Here is a tiny trained network, its code and every weight. The questions are about switching its units off for an input and a target symbol, where a switched-off unit gives its printed mean instead of its output.

import numpy as np


def w(rows, s, z=0):
    codes = np.array(rows[::2]) - 128.0
    scale = np.full(codes.shape[1], s)
    scale[-1] = z or s
    return codes * scale


def norm(h):
    return h / np.sqrt((h * h).mean(-1, keepdims=True) + 1e-5)


def f(y):
    return np.maximum(y, 0)


def softmax(a):
    e = np.exp(a - a.max(-1, keepdims=True))
    return e / e.sum(-1, keepdims=True)


def log_softmax(a):
    a = a - a.max(-1, keepdims=True)
    return a - np.log(np.exp(a).sum(-1, keepdims=True))


def net(x, mask):
    ids = ['ΓΞΣΩβεζλμφ'.index(c) for c in x.split()]
    T = len(ids)
    res = E[ids] + P[:T]
    u = 0
    for l in range(2):
        r = norm(res)
        for j in range(3):
            rows = slice(2 * j, 2 * j + 2)
            q, k, v = (r @ M[l][rows].T for M in (Q, K, V))
            z = softmax(np.where(np.tri(T) > 0, q @ k.T / 2**0.5, -1e9)) @ v
            o = O[l][rows]
            res = res + np.where(mask[u + j], z, o[:, -1]) @ o[:, :-1]
        u += 3
        y = f(norm(res) @ A[l][:, :-1].T + A[l][:, -1])
        res = res + np.where(mask[u : u + 12], y, B[l][:, -1]) @ B[l][:, :-1]
        u += 12
    return log_softmax(norm(res)[-1] @ U[:, :-1].T + U[:, -1])


Q, K, V, O, A, B = {}, {}, {}, {}, {}, {}
E = w([
[66,104,53,116,192,129,75,89,173],'Γ',
[45,60,190,115,59,67,176,79,210],'Ξ',
[81,165,40,33,170,74,94,171,181],'Σ',
[120,99,40,73,135,58,45,73,138],'Ω',
[29,174,29,85,137,83,92,152,160],'β',
[104,107,162,172,26,186,100,242,72],'ε',
[173,136,88,56,157,83,222,101,40],'ζ',
[75,175,254,38,212,134,167,166,109],'λ',
[126,117,3,33,52,22,167,140,95],'μ',
[167,154,97,252,140,19,151,107,25],'φ',
],0.008)
P = w([
[27,3,21,33,176,195,130,107,36],'0',
[43,18,56,71,167,137,159,163,74],'1',
[57,51,75,107,161,106,157,177,95],'2',
[65,82,97,121,171,95,154,161,108],'3',
[75,111,119,129,157,101,143,154,110],'4',
[88,123,125,125,158,92,133,149,125],'5',
[101,140,133,128,158,92,132,136,137],'6',
[112,142,133,126,154,92,129,132,148],'7',
[120,163,143,126,140,95,126,111,145],'8',
[130,162,139,133,136,100,117,119,155],'9',
[145,162,136,136,122,107,115,103,149],'10',
[159,171,133,132,119,103,118,102,152],'11',
[164,168,133,142,114,116,120,84,164],'12',
[169,186,131,132,107,106,117,103,170],'13',
],0.005)
Q[0] = w([
[184,166,90,90,159,98,253,124,51],'L0H1',
[89,94,49,137,59,40,191,116,132],'L0H1',
[147,121,72,129,102,122,120,132,181],'L0H2',
[201,136,162,153,116,177,122,170,99],'L0H2',
[116,143,139,68,178,195,84,171,141],'L0H3',
[127,95,140,134,119,151,207,183,71],'L0H3',
],0.0047)
K[0] = w([
[196,158,64,121,193,148,223,114,25],'L0H1',
[109,81,30,163,3,72,152,52,146],'L0H1',
[153,159,198,121,180,128,154,155,160],'L0H2',
[99,66,117,157,103,146,79,186,37],'L0H2',
[142,242,107,127,222,123,125,167,106],'L0H3',
[237,194,113,129,89,112,155,119,128],'L0H3',
],0.0041)
V[0] = w([
[113,126,150,155,134,115,144,50,131],'L0H1',
[205,167,84,254,77,122,113,126,118],'L0H1',
[39,90,123,44,180,114,122,122,76],'L0H2',
[157,219,117,166,193,49,178,77,132],'L0H2',
[117,129,26,106,150,136,84,183,92],'L0H3',
[74,137,169,117,116,142,103,169,98],'L0H3',
],0.0057)
O[0] = w([
[98,106,145,147,165,111,154,146,117,134],'L0H1',
[51,69,160,123,176,152,1,99,138,119],'L0H1',
[92,111,88,78,164,220,130,125,100,254],'L0H2',
[191,111,190,77,164,112,188,160,107,147],'L0H2',
[154,116,117,61,149,174,106,201,144,208],'L0H3',
[94,162,110,92,200,135,115,126,116,155],'L0H3',
],0.0069,0.0054)
A[0] = w([
[144,115,222,151,97,69,117,56,149,62],'L0N1',
[91,54,187,26,168,132,102,83,146,73],'L0N2',
[91,138,86,115,137,187,71,144,153,74],'L0N3',
[183,116,76,100,76,166,155,125,168,194],'L0N4',
[184,91,158,179,187,45,53,168,125,51],'L0N5',
[64,187,87,91,161,93,112,94,152,80],'L0N6',
[189,136,73,201,85,131,152,160,99,73],'L0N7',
[95,53,255,82,111,198,148,205,167,84],'L0N8',
[101,152,129,178,60,167,26,156,192,65],'L0N9',
[104,120,157,149,70,73,173,106,215,91],'L0N10',
[117,204,128,175,102,160,39,126,249,4],'L0N11',
[209,113,215,173,190,75,73,124,136,39],'L0N12',
],0.0067,0.0035)
B[0] = w([
[180,141,123,157,93,139,88,97,114,166],'L0N1',
[77,167,5,162,105,155,105,161,126,214],'L0N2',
[142,141,171,69,133,108,151,123,140,205],'L0N3',
[126,129,186,77,127,91,96,147,146,220],'L0N4',
[160,175,159,121,160,145,199,128,184,255],'L0N5',
[152,96,104,103,119,161,159,144,79,196],'L0N6',
[95,99,87,96,157,118,83,101,104,182],'L0N7',
[77,93,14,130,160,120,115,98,101,244],'L0N8',
[198,208,190,158,159,44,209,174,127,187],'L0N9',
[161,181,158,196,88,141,225,120,145,177],'L0N10',
[90,254,150,3,117,145,79,15,125,138],'L0N11',
[81,171,193,99,121,130,79,67,134,209],'L0N12',
],0.0077,0.0037)
Q[1] = w([
[68,111,105,98,117,154,121,137,122],'L1H1',
[75,125,89,113,124,136,132,45,131],'L1H1',
[99,159,119,155,176,104,108,108,127],'L1H2',
[104,120,9,153,153,120,142,166,102],'L1H2',
[124,208,3,38,97,89,124,216,31],'L1H3',
[116,122,186,101,154,144,89,133,98],'L1H3',
],0.012)
K[1] = w([
[132,128,133,153,89,124,158,116,150],'L1H1',
[97,115,152,200,137,95,140,57,161],'L1H1',
[118,130,137,88,70,139,88,119,120],'L1H2',
[36,12,8,132,85,210,203,194,79],'L1H2',
[194,113,131,242,95,103,113,20,159],'L1H3',
[2,103,136,119,77,123,137,129,165],'L1H3',
],0.0097)
V[1] = w([
[136,147,146,119,62,48,128,95,154],'L1H1',
[158,205,131,159,158,116,55,123,61],'L1H1',
[207,127,152,109,111,180,142,185,165],'L1H2',
[194,61,30,84,90,255,135,147,145],'L1H2',
[152,89,152,240,129,102,107,110,84],'L1H3',
[130,129,167,93,175,89,65,131,46],'L1H3',
],0.0056)
O[1] = w([
[134,94,98,69,158,145,126,201,100,3],'L1H1',
[141,79,167,90,89,109,179,199,111,105],'L1H1',
[128,98,117,124,84,154,109,150,96,52],'L1H2',
[120,2,172,191,45,96,80,182,170,221],'L1H2',
[111,104,108,93,198,118,153,191,147,49],'L1H3',
[138,128,188,87,193,161,81,158,76,231],'L1H3',
],0.0069,0.004)
A[1] = w([
[155,109,149,142,147,130,188,126,137,165],'L1N1',
[79,121,159,125,155,119,125,137,137,70],'L1N2',
[134,141,161,138,160,111,132,144,128,94],'L1N3',
[181,185,254,143,121,67,185,141,161,117],'L1N4',
[127,106,110,132,186,109,109,192,110,102],'L1N5',
[108,124,146,176,118,102,142,101,130,115],'L1N6',
[137,126,139,170,132,115,95,46,123,145],'L1N7',
[112,159,118,125,99,131,141,132,185,119],'L1N8',
[98,157,77,139,112,96,149,114,166,66],'L1N9',
[125,136,116,141,129,107,143,119,125,93],'L1N10',
[93,82,100,135,123,137,129,153,131,160],'L1N11',
[125,162,193,155,127,79,175,157,134,254],'L1N12',
],0.013,0.0054)
B[1] = w([
[132,173,136,128,94,66,93,154,182,167],'L1N1',
[147,74,78,103,141,120,103,154,127,161],'L1N2',
[168,108,156,78,107,135,133,156,152,168],'L1N3',
[2,71,79,140,134,116,167,80,54,241],'L1N4',
[118,141,85,73,198,150,89,157,123,253],'L1N5',
[151,104,105,92,175,148,83,148,117,180],'L1N6',
[104,134,143,45,167,100,144,210,133,200],'L1N7',
[167,141,91,164,108,162,132,192,116,161],'L1N8',
[163,131,11,178,99,154,167,185,131,174],'L1N9',
[136,117,147,113,110,150,111,124,124,144],'L1N10',
[155,179,160,189,219,133,158,99,124,252],'L1N11',
[196,113,210,103,135,67,112,107,238,255],'L1N12',
],0.0091,0.0078)
U = w([
[98,133,150,101,194,106,103,122,133,201],'Γ',
[141,110,112,131,117,133,76,66,143,33],'Ξ',
[125,101,139,142,140,168,118,79,175,9],'Σ',
[98,153,166,160,91,130,80,149,123,103],'Ω',
[65,43,107,103,90,73,130,149,131,69],'β',
[124,185,165,120,129,133,178,79,123,136],'ε',
[138,139,73,177,117,98,156,123,159,123],'ζ',
[92,109,77,138,138,190,114,147,60,254],'λ',
[255,152,151,89,123,135,106,158,201,112],'μ',
[191,84,151,125,132,140,155,106,91,17],'φ',
],0.0089,0.0037)

Each question gives the input, a string of symbols that net reads in full, and the target symbol t.
The units are the heads (2 rows each of Q, K, V and O) and the neurons (one row each of A and B). Each row of codes is followed by its name. A weight is (code - 128) times the scale printed after its matrix; where a second scale follows, it is the last column's (O, A, B and U).
mask holds one flag per unit, layer by layer, with each layer's heads first. A switched-off unit (its flag False) gives its mean, the last column of its rows in O or B, instead of its output. The means were averaged over made-up inputs and are rounded, as every weight is.
A unit's drop is (log p(t) with every unit on - log p(t) with that unit switched off) / (log p(t) with every unit on - log p(t) with every unit switched off).
The circuit of an input: a set's keep is (log p(t) with only the set's units on - log p(t) with every unit switched off) / (log p(t) with every unit on - log p(t) with every unit switched off). Starting from the 12 units with the biggest drops (on a tie, the unit counted first), units are removed one at a time, each time the one whose removal leaves the highest keep (on an exact tie, the one counted first), for as long as the keep stays at least 0.8.
units of the circuit, in order: the units of the circuit, biggest drop first
k most important neurons: the k neurons with the biggest drops, biggest first
top k neurons in layer l: the k neurons of layer l with the biggest drops, biggest first
input φ φ φ φ Ξ φ φ, target ε: units of the circuit, in order	(L1H2; L0H2; L1N5; L0N12)
input Γ ζ φ φ Ω μ φ ε Ξ ε ε, target β: top 3 neurons in layer 1	(L1N4; L1N11; L1N12)
input ζ λ Σ, target μ: top 2 neurons in layer 1	(L1N4; L1N5)
input φ ε φ Ω λ Ω Ξ λ φ Ξ Ω Σ, target ζ: 2 most important neurons	(L0N10; L0N1)
input φ φ φ Ξ φ ε λ λ Σ φ λ, target β: top neuron in layer 0	(L0N8)
input ε φ λ Σ φ ε μ φ φ Ξ, target λ: top 3 neurons in layer 0	(L0N8; L0N2; L0N9)
input Γ Ξ φ Ω φ μ μ λ ζ φ ε ε Ξ, target ζ: units of the circuit, in order	(L1N9; L0N2)
input ζ φ λ, target λ: 2 most important neurons	(L0N8; L1N12)
input λ Ξ φ Ξ ζ ε ζ, target μ: 4 most important neurons	(L1N4; L0N8; L0N2; L0N7)
input φ φ ε φ Ξ ε ζ, target λ: top 4 neurons in layer 0	(L0N9; L0N2; L0N5; L0N10)
input ε ε ζ Ξ φ ε ε, target ε: units of the circuit, in order	(L0H2; L0N9; L0N11; L1N5)
input ε Ξ φ ζ Ξ φ Ξ, target β: 3 most important neurons	(L0N10; L1N4; L1N11)
input Ξ ε λ Ξ φ λ φ ε, target μ: 3 most important neurons	(L0N9; L0N7; L1N4)
input Ξ ε φ ε Ξ φ ε, target β: 4 most important neurons	(L0N9; L1N4; L1N11; L0N12)
input φ Σ Ξ μ λ, target ζ: 2 most important neurons	(L0N10; L0N8)
input Σ λ ε φ φ φ, target β: most important neuron	(L1N4)
input ε φ φ ε Ξ φ Ξ, target μ: 4 most important neurons	(L0N10; L0N8; L0N2; L1N4)
input ζ Ξ φ ζ φ ε φ λ Ξ ε Ω, target ζ: 2 most important neurons	(L0N10; L0N1)
input ε φ λ ε, target μ: 3 most important neurons	(L0N9; L1N12; L0N5)
input φ φ φ, target β: 4 most important neurons	(L1N4; L0N5; L0N8; L1N11)
input φ μ Σ φ ε Ξ Ξ φ β Σ φ β Ξ, target β: top 2 neurons in layer 0	(L0N10; L0N8)
input Ξ λ φ μ φ Ξ φ λ Σ φ φ Ξ Ξ, target ε: top 3 neurons in layer 0	(L0N10; L0N1; L0N6)
input λ Ω φ Ξ λ, target μ: top neuron in layer 1	(L1N12)
input ε φ φ Ξ Γ λ φ μ, target λ: 2 most important neurons	(L1N12; L0N2)
input ε ε φ φ φ φ φ φ λ, target λ: 2 most important neurons	(L0N8; L0N2)
input ε ε φ Γ Ξ Ξ φ, target μ: top 2 neurons in layer 1	(L1N4; L1N12)
input ε φ ζ φ ζ, target μ: units of the circuit, in order	(L1N4)
input ε Ξ φ Ξ φ φ φ ε ζ φ μ Ξ Ξ, target ε: top 4 neurons in layer 0	(L0N10; L0N1; L0N7; L0N6)
input Γ φ ε φ φ ε φ φ Ξ λ φ φ ε ε, target ε: top 3 neurons in layer 0	(L0N9; L0N11; L0N2)
